Below are the code and all the weights of a small trained network. Each question names an input and a target symbol and asks about switching units off, where a switched-off unit gives its printed mean instead of its output.

import numpy as np


def w(rows, s, z=0):
    codes = np.array(rows[::2]) - 128.0
    scale = np.full(codes.shape[1], s)
    scale[-1] = z or s
    return codes * scale


def norm(h):
    return h / np.sqrt((h * h).mean(-1, keepdims=True) + 1e-5)


def f(y):
    return y / 2 * (1 + np.tanh(0.7978845608 * (y + 0.044715 * y**3)))


def softmax(a):
    e = np.exp(a - a.max(-1, keepdims=True))
    return e / e.sum(-1, keepdims=True)


def log_softmax(a):
    a = a - a.max(-1, keepdims=True)
    return a - np.log(np.exp(a).sum(-1, keepdims=True))


def net(x, mask):
    ids = ['ΘΠΣβδζλξτφψ'.index(c) for c in x.split()]
    T = len(ids)
    res = E[ids] + P[:T]
    u = 0
    for l in range(2):
        r = norm(res)
        for j in range(3):
            rows = slice(4 * j, 4 * j + 4)
            q, k, v = (r @ M[l][rows].T for M in (Q, K, V))
            z = softmax(np.where(np.tri(T) > 0, q @ k.T / 4**0.5, -1e9)) @ v
            o = O[l][rows]
            res = res + np.where(mask[u + j], z, o[:, -1]) @ o[:, :-1]
        u += 3
        y = f(norm(res) @ A[l][:, :-1].T + A[l][:, -1])
        res = res + np.where(mask[u : u + 12], y, B[l][:, -1]) @ B[l][:, :-1]
        u += 12
    return log_softmax(norm(res)[-1] @ U[:, :-1].T + U[:, -1])


Q, K, V, O, A, B = {}, {}, {}, {}, {}, {}
E = w([
[163,127,99,76,172],'Θ',
[133,126,116,36,162],'Π',
[170,129,103,73,170],'Σ',
[91,88,119,163,117],'β',
[67,108,122,174,177],'δ',
[127,156,124,228,105],'ζ',
[57,46,10,147,97],'λ',
[91,8,208,68,135],'ξ',
[173,67,105,183,133],'τ',
[84,78,123,100,17],'φ',
[113,59,65,105,2],'ψ',
],0.009)
P = w([
[154,206,117,27,223],'0',
[186,218,167,17,254],'1',
[129,177,78,110,216],'2',
[127,167,74,135,195],'3',
[119,168,106,128,171],'4',
[116,159,132,132,154],'5',
[121,154,134,155,135],'6',
[126,155,138,181,120],'7',
[129,149,163,187,102],'8',
[135,140,175,197,79],'9',
[166,151,189,220,53],'10',
[143,144,206,216,38],'11',
[134,136,233,213,8],'12',
],0.0039)
Q[0] = w([
[69,75,208,165,136],'0.h0',
[143,136,155,109,165],'0.h0',
[138,217,110,131,142],'0.h0',
[122,89,118,143,193],'0.h0',
[248,245,128,104,228],'0.h1',
[180,46,130,138,184],'0.h1',
[92,128,130,113,214],'0.h1',
[65,130,143,125,147],'0.h1',
[150,110,16,218,64],'0.h2',
[59,147,177,95,164],'0.h2',
[172,254,8,178,108],'0.h2',
[108,148,94,195,121],'0.h2',
],0.006)
K[0] = w([
[164,192,141,132,80],'0.h0',
[115,111,144,106,147],'0.h0',
[97,132,152,173,104],'0.h0',
[143,166,113,125,168],'0.h0',
[181,127,163,135,161],'0.h1',
[113,52,84,159,164],'0.h1',
[108,129,153,104,200],'0.h1',
[80,168,177,97,154],'0.h1',
[154,98,114,163,90],'0.h2',
[97,130,133,84,214],'0.h2',
[86,165,2,162,117],'0.h2',
[129,176,78,154,142],'0.h2',
],0.0089)
V[0] = w([
[105,161,92,126,44],'0.h0',
[90,174,86,51,204],'0.h0',
[146,145,154,88,186],'0.h0',
[47,136,136,132,172],'0.h0',
[184,136,123,153,131],'0.h1',
[143,139,196,72,142],'0.h1',
[239,102,124,154,67],'0.h1',
[122,174,111,95,189],'0.h1',
[168,75,168,108,97],'0.h2',
[140,122,196,169,94],'0.h2',
[142,141,255,66,170],'0.h2',
[88,111,114,37,179],'0.h2',
],0.0043)
O[0] = w([
[168,146,111,125,172,69],'0.h0',
[173,151,204,129,127,155],'0.h0',
[143,136,178,76,99,133],'0.h0',
[30,89,203,18,130,119],'0.h0',
[50,99,92,9,20,151],'0.h1',
[123,130,16,129,123,37],'0.h1',
[25,96,105,198,225,157],'0.h1',
[128,160,39,252,64,124],'0.h1',
[97,140,125,111,162,120],'0.h2',
[212,21,254,127,175,86],'0.h2',
[157,237,14,234,101,4],'0.h2',
[112,75,120,194,155,114],'0.h2',
],0.0022,0.003)
A[0] = w([
[156,125,82,95,243,107],'0.n0',
[112,85,91,125,119,146],'0.n1',
[193,161,99,1,178,62],'0.n2',
[184,124,184,134,114,66],'0.n3',
[169,200,164,201,107,185],'0.n4',
[108,89,228,104,163,102],'0.n5',
[182,58,128,82,159,183],'0.n6',
[111,123,149,75,187,98],'0.n7',
[96,88,188,142,133,160],'0.n8',
[158,216,163,96,159,182],'0.n9',
[67,159,144,112,165,86],'0.n10',
[88,106,228,78,39,250],'0.n11',
],0.0055,0.0023)
B[0] = w([
[147,77,143,100,149,198],'0.n0',
[122,250,166,96,165,206],'0.n1',
[44,110,100,252,121,182],'0.n2',
[109,3,74,107,82,123],'0.n3',
[71,142,123,73,186,174],'0.n4',
[119,218,67,195,93,151],'0.n5',
[99,162,123,112,175,254],'0.n6',
[122,162,97,214,57,124],'0.n7',
[194,120,57,166,165,207],'0.n8',
[90,95,106,177,132,129],'0.n9',
[199,60,68,136,97,102],'0.n10',
[83,125,154,127,224,249],'0.n11',
],0.0038,0.0023)
Q[1] = w([
[73,181,173,128,107],'1.h0',
[115,85,121,136,142],'1.h0',
[213,254,42,70,104],'1.h0',
[77,135,153,118,49],'1.h0',
[138,234,118,43,61],'1.h1',
[74,20,161,148,198],'1.h1',
[106,183,167,66,154],'1.h1',
[145,236,81,99,55],'1.h1',
[102,182,53,200,151],'1.h2',
[152,165,169,122,106],'1.h2',
[174,116,102,73,82],'1.h2',
[243,205,67,94,88],'1.h2',
],0.0089)
K[1] = w([
[113,111,93,121,104],'1.h0',
[118,135,161,195,175],'1.h0',
[120,217,84,54,197],'1.h0',
[33,160,70,192,51],'1.h0',
[80,141,30,117,230],'1.h1',
[163,54,185,185,79],'1.h1',
[157,111,31,104,138],'1.h1',
[105,168,54,137,210],'1.h1',
[58,92,168,67,139],'1.h2',
[96,186,62,156,124],'1.h2',
[165,255,144,118,145],'1.h2',
[108,207,122,84,164],'1.h2',
],0.0083)
V[1] = w([
[126,105,125,152,107],'1.h0',
[100,82,53,110,107],'1.h0',
[45,121,79,129,84],'1.h0',
[30,138,160,220,107],'1.h0',
[153,119,82,87,26],'1.h1',
[1,128,207,112,84],'1.h1',
[142,69,96,90,139],'1.h1',
[215,104,178,95,92],'1.h1',
[204,193,106,106,107],'1.h2',
[97,98,112,172,87],'1.h2',
[149,121,154,88,144],'1.h2',
[144,153,89,187,122],'1.h2',
],0.0097)
O[1] = w([
[120,171,84,131,187,138],'1.h0',
[105,99,104,190,188,165],'1.h0',
[114,118,85,189,207,100],'1.h0',
[76,168,94,164,129,141],'1.h0',
[226,200,98,127,184,3],'1.h1',
[152,98,92,3,161,51],'1.h1',
[186,90,139,166,147,190],'1.h1',
[191,163,179,126,65,88],'1.h1',
[158,189,67,164,102,27],'1.h2',
[119,67,113,147,194,130],'1.h2',
[225,174,201,68,121,126],'1.h2',
[93,175,87,214,158,133],'1.h2',
],0.0062,0.0067)
A[1] = w([
[106,98,205,33,110,102],'1.n0',
[63,154,132,200,138,255],'1.n1',
[160,100,70,131,214,162],'1.n2',
[84,107,106,77,122,92],'1.n3',
[139,114,180,159,25,37],'1.n4',
[91,55,121,130,149,186],'1.n5',
[75,156,38,139,110,166],'1.n6',
[151,124,239,154,157,142],'1.n7',
[77,117,57,122,71,70],'1.n8',
[82,82,67,114,100,227],'1.n9',
[254,174,105,114,156,126],'1.n10',
[126,163,125,177,104,144],'1.n11',
],0.0088,0.0019)
B[1] = w([
[166,123,1,134,101,168],'1.n0',
[193,129,91,89,128,254],'1.n1',
[158,177,192,136,72,159],'1.n2',
[135,126,155,114,96,148],'1.n3',
[105,152,130,167,107,208],'1.n4',
[140,156,192,161,110,254],'1.n5',
[162,189,91,133,133,159],'1.n6',
[126,213,165,151,72,208],'1.n7',
[112,186,169,149,160,149],'1.n8',
[138,182,185,108,105,205],'1.n9',
[178,220,199,97,217,127],'1.n10',
[134,101,97,113,53,139],'1.n11',
],0.0079,0.0067)
U = w([
[151,139,76,148,142,76],'Θ',
[144,170,78,157,169,142],'Π',
[151,146,70,150,142,101],'Σ',
[100,129,104,110,143,101],'β',
[118,134,94,131,146,94],'δ',
[83,226,109,60,109,103],'ζ',
[135,33,161,166,219,133],'λ',
[86,21,160,69,104,12],'ξ',
[147,125,157,184,27,176],'τ',
[170,75,114,34,108,253],'φ',
[249,199,156,89,154,134],'ψ',
],0.011,0.0039)

Each question gives the input, a string of symbols that net reads in full, and the target symbol t.
The units are the heads (4 rows each of Q, K, V and O) and the neurons (one row each of A and B). Each row of codes is followed by its name. A weight is (code - 128) times the scale printed after its matrix; where a second scale follows, it is the last column's (O, A, B and U).
mask holds one flag per unit, layer by layer, with each layer's heads first. A switched-off unit (its flag False) gives its mean, the last column of its rows in O or B, instead of its output. The means were averaged over made-up inputs and are rounded, as every weight is.
A unit's drop is (log p(t) with every unit on - log p(t) with that unit switched off) / (log p(t) with every unit on - log p(t) with every unit switched off).
The circuit of an input: a set's keep is (log p(t) with only the set's units on - log p(t) with every unit switched off) / (log p(t) with every unit on - log p(t) with every unit switched off). Starting from the 12 units with the biggest drops (on a tie, the unit counted first), units are removed one at a time, each time the one whose removal leaves the highest keep (on an exact tie, the one counted first), for as long as the keep stays at least 0.8.
circuit, biggest first: the units of the circuit, biggest drop first
most important unit: the unit with the biggest drop
top k neurons: the k neurons with the biggest drops, biggest first
top k neurons in layer l: the k neurons of layer l with the biggest drops, biggest first
heads that matter: for each layer, one digit per head in row order, 1 if its drop is at least 0.15 and else 0, layers parted by /
input τ λ Π φ, target λ: circuit, biggest first : (1.h0, 1.n7)
input τ λ τ τ λ Π, target τ: most important unit : 0.n0
input ψ ζ τ ξ τ τ ψ ζ Π τ ψ β Π, target ψ: heads that matter : 000 / 010
input τ ζ λ ζ ζ τ φ τ ζ Π λ δ δ, target λ: top 2 neurons in layer 0 : (0.n11, 0.n4)
input β τ ζ τ ξ, target τ: heads that matter : 001 / 000
input ψ β Θ τ τ ψ Π ζ, target ψ: circuit, biggest first : (1.h1, 1.n1)
input ζ ξ ξ β ψ, target ξ: top 2 neurons : (0.n4, 0.n5)
input ξ τ Σ ξ λ ζ ζ λ, target ζ: top 3 neurons in layer 1 : (1.n9, 1.n6, 1.n8)
input τ Π τ τ τ ζ λ τ Θ ψ ζ ζ Π, target ζ: top 2 neurons : (0.n1, 0.n6)
input Π φ ζ τ τ λ ξ Θ, target ξ: heads that matter : 000 / 011
input Π Π λ, target Π: top 2 neurons in layer 0 : (0.n2, 0.n11)
input τ τ λ τ τ ψ Θ Θ, target ψ: circuit, biggest first : (1.h1, 0.n2)
input λ λ τ ζ τ φ Σ Σ τ ζ λ λ Π, target λ: heads that matter : 000 / 001
input Π ζ λ λ ξ τ λ φ φ λ, target φ: circuit, biggest first : (1.h1)
input ζ τ β τ λ τ τ φ ζ λ λ, target ζ: top 3 neurons in layer 0 : (0.n6, 0.n11, 0.n1)
input Π ζ δ λ λ Θ τ ξ ζ Σ λ λ λ, target λ: heads that matter : 000 / 101
input τ ζ τ τ β Π ξ λ λ β, target λ: circuit, biggest first : (1.h2, 1.h0)
input τ Π τ λ τ λ ζ ζ Σ, target ζ: heads that matter : 000 / 110
input ζ ψ λ β, target ψ: top 3 neurons : (0.n4, 1.n2, 0.n8)
input Π τ ψ τ ζ τ λ λ Π, target λ: top 2 neurons : (0.n2, 1.n7)
input λ Π τ φ λ Π λ ζ ξ Π ψ ξ Θ, target ψ: circuit, biggest first : (1.h1)
input Σ Σ ζ λ β δ τ β ψ Σ, target ψ: circuit, biggest first : (1.h1, 0.n2)
input λ λ λ τ τ ψ ψ λ, target ψ: top 2 neurons : (1.n2, 0.n2)
input β τ Σ ζ τ τ τ λ φ λ ξ Σ δ, target ξ: top 2 neurons in layer 0 : (0.n11, 0.n6)
input τ τ φ Π λ ψ λ λ λ ψ, target λ: heads that matter : 000 / 100
input τ Θ δ τ ζ τ Σ ζ β τ λ ψ τ, target ψ: top 4 neurons : (0.n4, 0.n8, 0.n2, 1.n10)
input ζ τ Σ, target τ: heads that matter : 000 / 110
input λ ζ ζ τ τ Θ, target τ: most important unit : 0.n4
input τ ψ λ τ ψ τ β δ λ Π λ Σ, target λ: heads that matter : 001 / 001
input τ δ τ ξ, target τ: top 2 neurons : (0.n11, 0.n5)
